j682_j483: [  4  -1  18  23 -12  22  -9  -9  -1 -31   9  20  20 -20 -47 -18 -13 -17
   3 -16  -8 -15 -14  25  16  10   3]
j682_j483: [-44  15  10 -25 -22  18  -2  45  15   2  47 -39 -58 -29  11  27 -14 -40
   1  23 -40   7  56  -8  28  11  31]
j511_j202: [-17  48 -10 -25  -9 -11   6  -2 -18  27  25 -30 -14 -24   9   5  12  28
 -21 -48 -14  -4  29 -12 -31 -37   7]
j232_j703: [-10 -37 -22 -12  18 -13  15  -1   7  -3 -31  24  38 -10  -7  15  -5 -21
   2   2  14  16   1   8   9   8  -3]
j232_j703: [  4   9   5   2   5  -1 -11 -16  34  10  12 -26 -65  37  36  17   9  31
  21  66 -11  20 -13 -30  12   6 -18]
j511_j202: [-18   8 -34 -14   0 -15  14 -10  -9   8   4   5  14 -15   8  22  -4   7
 -15 -24   7  16   0  -7 -18 -13   7]
j682_j483: [-15  -8 -15 -26  -3  -7  11  48 -12  22   6 -19 -23   9  54  25  -5 -26
 -13  15   8  10  34 -18  -9   7  28]
j682_j483: [ 31  -3  34  27 -24  36 -11  33 -20 -17  21   9 -16  20  13 -24 -14 -23
  -1  10  15 -25  -8  14  -1  23  22]
j608_j471: [  9  -6 -26  17 -14  16   6 -21  -1   0  26   2   6  16  23   0   1  26
  18  18  11  15 -23   2   3  -7 -14]
j449_j90: [ 43   1  68   9  19   6 -20   8   2   4 -36  -5  -5  21 -25 -51  23  10
  11   1  -4 -42   7  13   2   2 -23]
j449_j90: [ 28   6  -1  43  -5  12 -15 -57  20 -17  13   8 -13  37  -3 -13   5  50
  27  38   3   9 -63  -5   9   2 -34]
j608_j471: [ 16   5  24  -9   6  -5  -3  29 -21  16 -17 -11   5   6   5 -23  12  -6
 -12 -22   4 -26  23   2 -16  -7   6]
j608_j471: [  3 -17  16  11  15  -6 -18   5  26  12 -16 -38  -8  28  -7 -28  25   7
  36  48 -34 -11  13  -5  41  -1 -34]
j608_j471: [ 19   0  14  31 -46  75   4  -6 -12 -22  70  10  16 -19 -14 -33 -10   5
  34  -6   0 -14  -1  48  23  -5  -6]
j682_j483: [-22 -11 -13 -13  22 -14  10 -51  32 -23 -25  41  23 -39 -51  31 -11   0
  -1 -11   0  28 -21   9  10   5 -13]
j449_j90: [-13   6  -1   1  -4   4   0 -12   1 -12   6   6  20 -29 -36  -4  -4  -5
  -1 -25 -13  -4   3  14   8  -6  -1]
j511_j202: [  0  18  32  -4 -14  28  -3   7  -3  -7  24  -4  -6 -31 -28 -16  -1  -6
   3 -24 -16 -19  25  22   7  -6   4]
j232_j703: [ -5  29  16  11  -5   0 -12 -21  -8 -10   5  -6  26 -32 -60 -30   7  11
  -5 -52 -27 -26   3  17   1 -22  -9]
j608_j471: [-19   0 -16 -14 -18  13  10  37 -19  25  31 -37  14 -15  18 -13  10 -10
   9 -15 -19  -9  52   9  11 -22   5]
j682_j483: [-24   9 -22 -28  14 -25   7  -9  17  27  -3 -26 -21  -2  20  25  14  21
   2  12 -14  22  20 -24  -2 -17 -12]
j449_j90: [ -2   4  28  -8  -8   4  -9  62 -18  13   4 -32 -19   4  14 -17   3 -36
  -9  -1 -15 -28  45  -2   4   6  25]
j511_j202: [ 13 -32  15  -3  27 -13  -9  15  28  18 -35 -21 -24  47  29  -5  19   1
  27  69  -4   4   7 -18  25  15 -25]
j449_j90: [-22  18  12 -41  11  -2  13 -16  17   7   0   4 -11 -49 -25  23   3   6
  -6 -28 -11  11  32   6  -5 -15  -4]
j232_j703: [  5 -16 -20   0   1  -6   7   7  -1   1  -4  12 -13  25  41  24 -10  -6
  -6  28  26  20 -18 -16 -10  17  12]
j511_j202: [  7 -13 -16  27  -7   9  -9  -8  12   6  17 -27  -5  39  22 -17  13  22
  35  50 -14   5 -15  -7  28  -3 -27]
j608_j471: [ 14  10  44   5  -5  26  -9  -2   5 -14   8   8  -8 -17 -34 -21  -1  -3
   7 -11  -9 -20   7  22   8   4  -4]
j608_j471: [ 21   2  39   9   2  14 -11   4   2  -5  -7  -1  -4   4 -19 -28   8   1
   9   0  -5 -23   4  13   7   3  -9]
j608_j471: [-41   9 -13 -17   9  -9   0 -40  48 -13   9  -2 -28 -32 -30  41  -8   6
  10  23 -31  35  -2 -11  27   3 -12]
j511_j202: [ 18 -19  37  -4  21  -5  -8  17  13  -1 -38   7 -12  17  -4  -9   5 -16
   4  24   6 -12   5   0   8  20  -4]
j232_j703: [-28   6 -40 -18  14 -38  14 -25 -11   0 -25  20  49 -36 -29  21  -4   1
 -29 -58   5  13  -5  -2 -23 -18   6]
j232_j703: [ 56 -30  28  29  -4  30  -5  11  -2 -12  -7  29 -20  57  42 -14  -7   0
  16  54  44  -5 -39   5  -3  34  -1]
j511_j202: [ -7  -3   7 -14   5   4  -2  11  19  22   8 -35 -27  10  19  -3  17  10
  24  35 -22   4  30  -8  21  -8 -18]
j608_j471: [  6  -9   7   1  10 -12  -7  18  -2  12 -19 -18   3  19   6 -16  13  -4
   5  11  -7 -12  11  -6   6   0  -7]
j449_j90: [-29  16  -3  17 -24  21 -11 -14  14 -25  43 -12  -6 -31 -41  -1 -13 -10
  12  -1 -39   1   0  11  33   0   3]
j682_j483: [ 21  -6  42   8 -15  30  -8  44 -13 -11  10   3 -20   8   8 -17 -11 -34
  -3   9   7 -25  14  13   4  24  24]
j232_j703: [ 88  -8  83  28 -29  75 -10  57 -30   2  27   7 -49  61  64 -52   1  -2
  18  40  46 -44   1  23 -15  27  12]
j511_j202: [-31  44  -8 -23 -18  -8   4  13 -13   1  32  -9 -40 -32  10  37 -18 -11
 -40 -34  -8   9  17 -19 -29  -4  42]
j232_j703: [ -6  23  15 -23 -11   9   7  28 -24  18  17 -18   4 -30  -3 -13   7  -6
 -14 -48  -9 -21  47  12 -16 -22  14]
j449_j90: [ -4  13 -12   8  -7   9  -2 -39  26  -6  27  -2 -35   8  11  21  -2  32
  16  34  -5  26 -27 -12   8   0 -15]
j449_j90: [ 14 -20  31 -11  16  -1  -4  32   8  10 -27  -7 -19  20  16  -7   8 -18
   7  30   4 -10  21  -3   9  16  -1]
j449_j90: [-13 -17 -55  33 -27  -2   0  21 -25 -11  26  -4  22  25  32   6 -20 -25
  -6  14   7   9 -26  -9   6  12  26]
j682_j483: [ -3  -9  16 -10  14  -7   0   6   2  -1 -26   6  24 -19 -33 -12   5 -15
  -2 -20  -7 -13  17  13   7  -2  -5]
j511_j202: [  3  -6  12  10   3 -10 -14  21  11 -12 -11   1 -45  31  22  19 -15 -25
 -11  45   4   5 -19 -25   3  35  22]
j682_j483: [ 12  12  36 -10   4   8  -9  12  13  13   3 -21 -46  13  15  -5  12  11
   9  24  -9  -8  19  -9   2   1  -6]
j232_j703: [ 34  22  40   7   0  15  -7 -14 -10   2  -2   6  -1   1 -17 -33  13  29
   0 -27   7 -27  -5  14 -19 -14 -14]
[  3  13  13 -10  19 -19  -3 -24  14  -7 -25  19 -19  -3 -13  19  -3  11
 -17  -5   8   8 -19 -13 -18   7   0] : j608_j471
[  6   4  30   8  -3  14 -15   6  17  -4   9 -17 -32  10  -5 -12   4   0
  16  29 -19  -9   6  -1  20   9  -7] : j449_j90
[ 25 -23 -17   9  28 -30   1 -16  -4  18 -48   4  35  42  15 -18  23  29
   8  10  20  -1 -24 -10 -11  -9 -30] : j511_j202
[-43   5 -32 -36  11 -34  10  18   2  22  -7 -25  -4 -21  12  32   2 -15
 -17 -10 -18  17  36 -22  -3 -11  14] : j608_j471
[ 36   3  40 -15   1   8  -5  60 -15  38  -1 -35 -64  55  81 -11  17   3
  -1  41  18 -18  33 -23 -21   8  12] : j682_j483
[  7 -56 -45   5  24 -12  21 -33   6   4 -38  30  80   9  -5  -6  11  14
  28   8  26  21 -22  18  14  -9 -39] : j511_j202
[ 13 -13  47 -15   1  21  -1  44   3  -7  -8  13 -34  -1  11   5 -13 -42
  -6  19  13 -11  24   8   3  31  26] : j682_j483
[-25  -4 -30 -13   7 -11  12 -32  23 -10   0  20  -3 -19  -5  42 -13   3
  -3   8   3  36 -16  -8   2   4  -1] : j682_j483
[ 10  17  -6  13   7 -33 -20  12   0  20 -10 -37 -53  63  53   5  12  21
 -10  43  -3   1 -20 -50 -16   5   3] : j511_j202
[-35   2 -61 -17 -13  -8  22  -3  -8  12  29  -6   9 -16  32  38  -9   2
  -8  -9   4  33   7 -12  -9 -14  14] : j608_j471
[-25  18 -38   0 -16  -7   2  -2  -1   7  34 -22 -25   4  31  27  -6   9
  -6  11 -10  21  -4 -24  -4  -7  12] : j511_j202
[ 19  -1  33 -10  15   1   0   2  -7   1 -29  16  21 -14 -28 -22   8  -2
  -6 -32   8 -22  11  18 -11  -4  -6] : j511_j202
[ 62  11  68  43 -29  56 -24  20 -11 -22  31   8 -52  45  21 -39  -9   3
  11  34  19 -34 -28  12  -4  29  10] : j682_j483
[ -7  -8   1   1  -5   6   2  10  -3 -13   1  13  12 -15 -13   3 -12 -24
  -5  -8   1  -2   3  10   6  10  13] : j682_j483
[-27 -10 -57  -1  -3 -13  11 -20  14   7  17 -11   1   8  27  31  -2  14
  13  30  -5  37 -12 -18  12  -6  -9] : j608_j471
[ 30  -3  67  20   1  23 -27  25  13 -12  -7 -11 -38  26 -12 -34   4 -16
  17  38 -14 -32   3   6  24  25  -4] : j511_j202
[-18  29  11 -40   7 -21   7  18 -10   9  -9   4 -26 -32   1  31  -9 -16
 -43 -41   5   1  27 -14 -36  -2  33] : j511_j202
[  9  26   9 -11  -5   8  10 -25  -8 -11   9  35 -10 -25  -7  19 -14  14
 -25 -38  26   6 -17   5 -37  -2  15] : j608_j471
[ 48 -11  15  18   4   7  -1  -3 -14  -1 -18  26  -1  42  29 -14   2  17
  -2  12  42  -8 -36   0 -25  12  -3] : j682_j483
[ 10  -3  29  -7   3  16  -1  -1  19 -13   0  20 -38   1   5  18 -12 -10
   1  27  12   9  -6   0   2  24   8] : j682_j483
[-12  -5 -25 -16  11 -24  12  -3  -5   0 -20  21   9  -8   9  31 -11 -11
 -25 -15  20  18  -9 -12 -21   5  17] : j511_j202

j242j724: [-22 -12  16   1  -1  24  20 -19 -24   4  -1   4  -1 -25  12   3 -22  25
  -6   7  51   4 -14 -16  10  32  11]
j983j846: [ -5   6  -1 -25  27  15 -19 -24 -37  10 -24   0  11   4  46  -7  -5  19
 -26  -4  50  28  10 -27  15  -9 -10]
j242j724: [-16   7  27   7  -8  17   8  30 -35 -13 -28 -27 -16  54  25 -32  -4 -26
 -16  -9  39  19 -50 -11  32 -31  12]
j983j846: [ 13  -3   1   2   2  -1  -6  -8  -6  -3  10   4  -5 -11   9   9  15   2
  -2   0 -14   2  11  -4  -1  -9   4]
j687j129: [  7 -15   5   2  12  14 -16 -23 -23  14 -31 -12 -14   7  59  17  24  -6
 -27  -7  -9  38  13 -14  26 -51  -6]
j402j480: [ -3  -1  24 -11   5   8  13  -3  -4 -12  -6  12 -11   4  15   7  -7  14
  -8   3  10  11   7  -9   3   1  10]
j983j846: [  4 -11 -21   2   6   5  -2 -19   1 -14   1  13  12 -43  14  28   1   2
 -15 -13 -22  -5  18  12  13 -24 -10]
j242j724: [-24   2 -23   4   2  -9 -22  20  35  35 -26 -27   1  25 -19  -8 -20 -14
   4  -5  -4  -2  -7   8  -3  -2 -26]
j242j724: [ 23  -2  -9  -5   2  -6   6 -26  -5 -14  33  29  16 -46  -8  16  13  19
   8   6 -14 -14  26   5 -16  20   6]
j422j101: [ -8   6 -11 -10  -3 -13  20   0  15  22 -39 -11  27  54 -14 -29  -7 -16
  17  14  11  10 -10  24  -6  14 -24]
j402j480: [  8  11 -68  14   6  -5 -52   2 -22  -5  28 -14  34 -52 -11  -6   8 -21
 -12 -30   0 -34 -12   6  12 -26 -21]
j402j480: [-23 -26 -45   3  12   2 -14 -37  35  50 -33  -8  18 -36   5  32 -19  11
  -5  -2 -15   6  29  14   3   2 -42]
j422j101: [  4   1 -18   4  -4 -11  -5   2  20  -2  27  10   8 -31 -32   9  -4   6
  13   0 -18 -26  10   9 -17  21  -2]
j687j129: [ -2  17   1 -12  -4 -17  12  26  30 -19   7  13   8  19 -37 -12 -17  -2
  15   3  -9 -19   0  16 -18  18   0]
j242j724: [-11   4  23 -13  -1  22  35 -12 -48 -26 -13  10  16   8  24 -21 -14  11
 -12   4  66  11 -27  -8  21  13  13]
j687j129: [  0  18   5 -23  -5 -18  37   7  23 -17   8  27  27  18 -46 -21 -22  12
  28  19  14 -19   3  21 -29  54   1]
j422j101: [-20  -2   5 -15   8  13  19 -11 -15   5 -52  -6  15  36  31 -14 -17  -3
 -16   1  39  28 -12   4  23 -13 -15]
j983j846: [ -4 -25   4  12 -10   7  25 -31   3  27 -12  -2   1 -11   6  13   6   7
  10  16  -4  13   4   8   0  18  -3]
j402j480: [-17  -3   8  -7  -1  -3  18   3  31   9 -16   5  -1  13 -16   3 -23   9
   9   9   0   0   6   9 -10  22  -6]
j983j846: [ 20   5 -13   9   3  -4 -34   3 -20   1  23 -10  -6 -12   8  -2  27 -10
  -5 -10 -13  -4   0 -13   1 -22   4]
j687j129: [ 11  10  20   0   1   9 -11   5 -39 -18  38   5 -14 -18   6  -8  10  13
  -4  -1  29  -7 -12 -30  -1  13  29]
j983j846: [  3  -6 -19   7   1  10  -5 -19 -34   7 -17 -14  19  -3  28  -8  15 -15
 -13  -7  17  12 -14   3  24 -25 -11]
j687j129: [ 11   1  44  14 -17   4   9   7 -29  17  28 -15 -31  26  -5 -24  24   5
  22  23  25   9 -26 -29 -15  37  36]
j242j724: [ -8   9 -13  -1  -4   2   8   4 -15  -9   4  -1  24  -3 -15 -21 -14  -3
   3  -2  33 -15 -23   7   3  18  -3]
j402j480: [ 11  -2  34   9 -14  -1  18  12  -5  -3   1  -6 -24  36   4 -10  19 -11
  10  12 -11  13 -12  -4  -2  -3  20]
j402j480: [-49 -48 -54  52 -18  13  -6  -5  57  45 -35 -37  -4 -52 -14  46 -30 -25
  -8 -21 -46 -16 -13  38  29 -30 -39]
j402j480: [  6  -7  28   0   2  14   6  -6 -23 -15  -2   4 -21   0  34  11  12   5
 -16  -2   3  18   1 -16  15 -21  18]
j983j846: [  0  -8 -19  33 -14  -9 -35  10  12  48  33 -33 -19 -17 -33  -2  15  -9
  23   4 -16 -18 -14 -11 -19  24   2]
j687j129: [  4  -1 -10  -2  -6  -5  25   3  14 -31 -11  15  18  -1  -5   7  -3 -15
  -2  -7 -26  -8   3  32   9 -22  -8]
j983j846: [-33  -5 -45 -10  16  11  -7  -8  21 -22 -20  15  31 -58   1  29 -48   9
 -30 -29   5 -22  13  21  24 -21 -31]
j422j101: [-16 -17 -26  33 -17  -7 -13   6  33  49   4 -31  -7 -11 -35   4  -2 -14
  21   4 -22 -15 -13  11 -10  19 -14]
j402j480: [  7  53  -1 -35  14 -17 -21  49  -8 -51  28  17  18  25 -31 -40 -21   0
  -2 -14  33 -29 -10  -9 -14   9   8]
j422j101: [-16 -16 -14  31 -18  -8  -8  12  31  60 -23 -44 -13  34 -22  -9   5 -28
  22   9 -21   5 -22  12  -5   4 -17]
j983j846: [-18 -37 -56  29   1  15 -18 -47   3  42  -7 -15  20 -81  11  38  -4   4
 -11 -11 -10  -8   9  12  18  -6 -31]
j242j724: [-30   9  96   2 -24  12  52  74  33 -56  11  12 -72  48 -28   0 -43   8
   5   6   4  -8 -32 -14  -4  18  58]
j422j101: [-13 -25 -13  45 -17  12 -25  -3  -5  50  19 -40 -26 -33  -8   9  11  -8
   8  -1  -2  -7 -26 -15   4  10   5]
j422j101: [ -1   7 -20 -22  11   5  14 -28 -19 -22   9  30  43 -42  -2  -1 -19  25
  -5  -1  38 -14  10   7   0  28  -8]
j422j101: [ 46  -5  28  -9  19   8 -26 -29 -48 -13   7  10 -28  -3  74  22  59   7
 -27  -3 -25  41  36 -34  13 -57  19]
j687j129: [-14  21 -15   3  -8 -17 -14  46  38 -12  34   0  -1  -9 -65 -11 -30  -3
  18  -8  -7 -46 -13   8 -23  30   2]
j242j724: [  5 -20  -9  18   1   5 -23 -21   2  30  14  -9 -17 -38  11  28  17   9
  -1   0 -23   3  17 -13  -3  -2   0]
j242j724: [  5 -33  43  -1  17  37  -2 -51 -54  26 -50 -13 -37  15 109  27  34  13
 -41   5  16  76  17 -41  40 -54   8]
j422j101: [-30  28  16 -21  -5  -4  34  52  33 -61   7  27   8  12 -51 -15 -61   6
   3  -9  23 -38 -20  19  -6  26  11]
j687j129: [  8   0  17  -1  12   7 -29   7 -15   2 -14 -13 -30  22  43   8  20  -8
 -23 -11 -13  27   7 -24  16 -50   5]
j402j480: [ -4  -4  34  27 -32 -15  25  47  41  18 -16 -31 -38  80 -32 -20  10 -38
  31  16 -41   7 -31  18 -11  -2  12]
j687j129: [ 11  16  -8  -5  -4  -1  13  18  -9 -73  33  32  19 -38 -17   4 -10  -5
 -11 -20  -8 -36  -5  18   8 -16  13]
[-19   3  -5   4  -3  10   1   8 -17   7 -17 -18   8  16   3 -21 -14  -9
  -5  -4  38   2 -30  -2  15   1  -5] : j242j724
[ -4   1   7  21 -16   0  -4  20  -4  12  20 -20 -16   7 -22 -16   4 -10
  15   4   8 -12 -29  -8  -6  18  14] : j422j101
[ -6  -3   2   2   0  11   3 -10 -25   8  -7  -8   5   1  14 -10   0   2
  -5   2  30   8 -15  -8  10   5   1] : j422j101
[ -1 -14 -20   8   2   3  -8 -25  -4  29  -8 -10  10 -17   9   7   8   1
   1   3   0   6   5   2   3   2 -14] : j422j101
[-12   6 -45 -23  26   0 -21 -14  14 -17 -13  21  35 -45   7  22 -30  13
 -26 -23   1 -13  30  12  10 -19 -32] : j687j129
[ -8   4  13  -8   0  -7   9  16  29  -5  -5   7 -10  16 -16   3 -16   4
   6   3 -12  -3   8   5 -11   8   1] : j242j724
[ 8  2 15 -6 -1 -2 12  1 -1 -7 -9  4 -3 24  9 -5  8 -4  1  6 -6 12  3  2
  0 -7  4] : j687j129
[ 26  23 -25 -24   1 -17  25 -16 -14 -44  32  42  58 -28 -31 -17   0  10
  15   5  13 -32  11  26 -18  34  -3] : j242j724
[-20 -10 -12  10 -19 -15  31  -7  42  52 -11 -12  18  19 -55 -17 -19   3
  45  30   7 -11 -10  25 -31  72 -17] : j687j129
[ 19  25 -36  -8   9 -18 -37   8 -14   0  22  -5  27   0 -16 -25  14 -11
   5  -9   5 -18  -1  -1 -11  -1 -12] : j402j480
[  9   4  24  -6   8   2 -14   7 -11   5  -8  -8 -24  31  26  -4  16  -1
  -8   1  -1  23   4 -22   2 -20   9] : j687j129
[-24 -13   2  15  -7   3   0  14  25  32 -40 -30 -17  36   4   0 -10 -20
  -1  -1 -11  16 -15   7  12 -19 -14] : j422j101
[-24 -10  18  12 -35  -1  83  15  29 -13 -37   0  16  48 -35 -21 -26 -24
  26  19   2  -5 -40  51   5  24  -1] : j983j846
[ 16 -11   0   4  10   4 -23 -18 -17  20 -24 -16 -13  17  48  10  34 -13
 -17  -4 -22  34  14 -11  16 -49  -8] : j242j724
[ 25   6  64 -16   0  -3  21   2 -18   6 -25  -3 -32  88  37 -22  36  -4
   7  26  -1  51   4 -20  -7 -10  23] : j687j129
[ -1  20  26 -23   4  -5  18  30  13 -44  -8  20  -4  34  -6  -9 -18  -1
  -6  -4  -1  -2   1   6  -1 -11  10] : j422j101
[-13  28 -32 -18  28  -1 -65  30   6 -27  38  10   1 -53 -16  10 -35  19
 -27 -36  15 -38  13 -25  -2  -8  -4] : j687j129
[ -1 -21  -7  27 -28   3  42 -23  -2   7  25   5  17 -40 -33   2   2   3
  28  18   3 -22 -19  22  -9  50   9] : j402j480
[ -6  -2   5   0  -6   2  18   0  -2   2 -14  -3   6  17  -1 -10  -5  -5
   4   6  11   5 -12   8   4   6  -1] : j983j846
[  1   2  -1  -5   2 -13  -2   8  35   3   3   8  -6   2 -19  11  -6   4
   9   3 -29  -7  20   8 -17   6  -5] : j242j724
